Here is a tiny trained network, its code and every weight. The questions are about switching its units off for an input and a class, where a switched-off unit gives its printed mean instead of its output.

import numpy as np


def w(rows, s, z=0):
    codes = np.array(rows[::2]) - 128.0
    scale = np.full(codes.shape[1], s)
    scale[-1] = z or s
    return codes * scale


def f(y):
    return np.maximum(y, 0)


def log_softmax(a):
    a = a - a.max(-1, keepdims=True)
    return a - np.log(np.exp(a).sum(-1, keepdims=True))


def net(x, mask):
    res = np.array(x, float).reshape(1, 5) / 4 @ E
    y = f(res @ A[0][:, :-1].T + A[0][:, -1])
    res = res + np.where(mask, y, B[0][:, -1]) @ B[0][:, :-1]
    return log_softmax(res[-1] @ U[:, :-1].T + U[:, -1])


A, B = {}, {}
E = w([
[16,78,1,146,186,122,126,187],'x0',
[81,179,188,169,252,67,57,55],'x1',
[129,120,128,95,134,159,103,100],'x2',
[193,51,159,245,144,171,30,197],'x3',
[113,168,117,171,105,123,126,143],'x4',
],0.0095)
A[0] = w([
[181,77,93,187,155,177,101,125,147],'neuron 0',
[71,173,84,48,122,103,182,94,155],'neuron 1',
[94,149,165,151,225,107,113,107,64],'neuron 2',
[158,84,84,104,22,191,171,203,72],'neuron 3',
[83,173,149,167,205,148,101,99,82],'neuron 4',
[102,163,138,64,149,113,191,103,201],'neuron 5',
[135,43,143,205,153,182,99,131,144],'neuron 6',
[42,62,2,134,204,131,98,177,3],'neuron 7',
[103,127,66,108,25,187,127,150,141],'neuron 8',
[146,77,177,177,116,150,63,175,162],'neuron 9',
[116,159,150,115,99,110,169,79,102],'neuron 10',
[70,147,192,152,154,60,82,105,102],'neuron 11',
[145,152,137,179,114,128,177,88,196],'neuron 12',
[229,138,246,113,72,95,65,119,4],'neuron 13',
],0.0093,0.0018)
B[0] = w([
[6,154,90,130,177,109,144,140,202],'neuron 0',
[117,156,73,61,170,125,194,142,216],'neuron 1',
[169,48,119,169,117,47,77,66,208],'neuron 2',
[156,27,139,166,110,22,64,28,231],'neuron 3',
[111,97,132,177,167,78,86,102,201],'neuron 4',
[91,198,88,137,141,127,123,155,197],'neuron 5',
[103,203,89,93,194,66,188,127,220],'neuron 6',
[204,202,238,217,7,254,112,170,255],'neuron 7',
[119,88,117,116,102,86,139,118,200],'neuron 8',
[46,193,56,91,226,116,205,204,223],'neuron 9',
[135,182,133,92,129,125,173,116,174],'neuron 10',
[179,76,134,167,154,65,60,84,208],'neuron 11',
[110,142,131,140,91,117,100,168,160],'neuron 12',
[152,159,184,116,75,181,141,168,251],'neuron 13',
],0.0084,0.013)
U = w([
[74,216,48,125,172,113,183,142,61],'0',
[146,54,134,162,115,77,88,59,84],'1',
[171,212,244,161,75,199,134,138,253],'2',
],0.011,0.0015)

Each question gives the input, the list of numbers given to net, and the class t.
The units are the neurons (one row each of A and B). Each row of codes is followed by its name. A weight is (code - 128) times the scale printed after its matrix; where a second scale follows, it is the last column's (A, B and U).
mask holds one flag per neuron, in row order. A switched-off neuron (its flag False) gives its mean, the last column of its row in B, instead of its output. The means were averaged over made-up inputs and are rounded, as every weight is.
A unit's drop is (log p(t) with every unit on - log p(t) with that unit switched off) / (log p(t) with every unit on - log p(t) with every unit switched off).
The circuit of an input: a set's keep is (log p(t) with only the set's units on - log p(t) with every unit switched off) / (log p(t) with every unit on - log p(t) with every unit switched off). Starting from the 12 units with the biggest drops (on a tie, the unit counted first), units are removed one at a time, each time the one whose removal leaves the highest keep (on an exact tie, the one counted first), for as long as the keep stays at least 0.8.
circuit, biggest first: the units of the circuit, biggest drop first
most important unit: the unit with the biggest drop
k most important neurons: the k neurons with the biggest drops, biggest first
drop when u is switched off: that unit's drop, to one decimal
input [6,-2,4,-4,1], class 2: 2 most important neurons -> [neuron 7; neuron 9]
input [2,-2,-5,1,4], class 1: most important unit -> neuron 13
input [4,-6,4,6,-5], class 0: 3 most important neurons -> [neuron 9; neuron 6; neuron 0]
input [-6,-6,-1,-4,0], class 1: 4 most important neurons -> [neuron 3; neuron 7; neuron 8; neuron 9]
input [5,0,8,6,-1], class 0: 3 most important neurons -> [neuron 6; neuron 9; neuron 0]
input [8,-6,-6,7,-8], class 2: 2 most important neurons -> [neuron 7; neuron 1]
input [-6,-6,2,0,1], class 1: 2 most important neurons -> [neuron 3; neuron 7]
input [0,7,6,-6,-3], class 1: 3 most important neurons -> [neuron 2; neuron 9; neuron 11]
input [-6,8,0,-1,-8], class 1: 2 most important neurons -> [neuron 7; neuron 2]
input [0,-2,3,0,-4], class 1: circuit, biggest first -> [neuron 7; neuron 9]
input [3,-3,0,-1,-5], class 1: 2 most important neurons -> [neuron 13; neuron 3]
input [4,-6,8,-5,-8], class 1: 2 most important neurons -> [neuron 3; neuron 9]
input [7,6,-8,4,7], class 2: 2 most important neurons -> [neuron 7; neuron 3]
input [8,2,-6,0,-3], class 2: circuit, biggest first -> [neuron 7]
input [7,5,5,6,-7], class 2: 2 most important neurons -> [neuron 7; neuron 1]
input [7,4,-4,1,6], class 2: drop when neuron 7 is switched off -> 1.1
input [-2,6,-2,8,-8], class 0: drop when neuron 9 is switched off -> 0.5
input [8,1,2,-3,1], class 2: drop when neuron 7 is switched off -> 0.8
input [6,-3,4,-4,4], class 2: 2 most important neurons -> [neuron 7; neuron 9]
input [-4,-8,-8,5,4], class 1: circuit, biggest first -> [neuron 3]
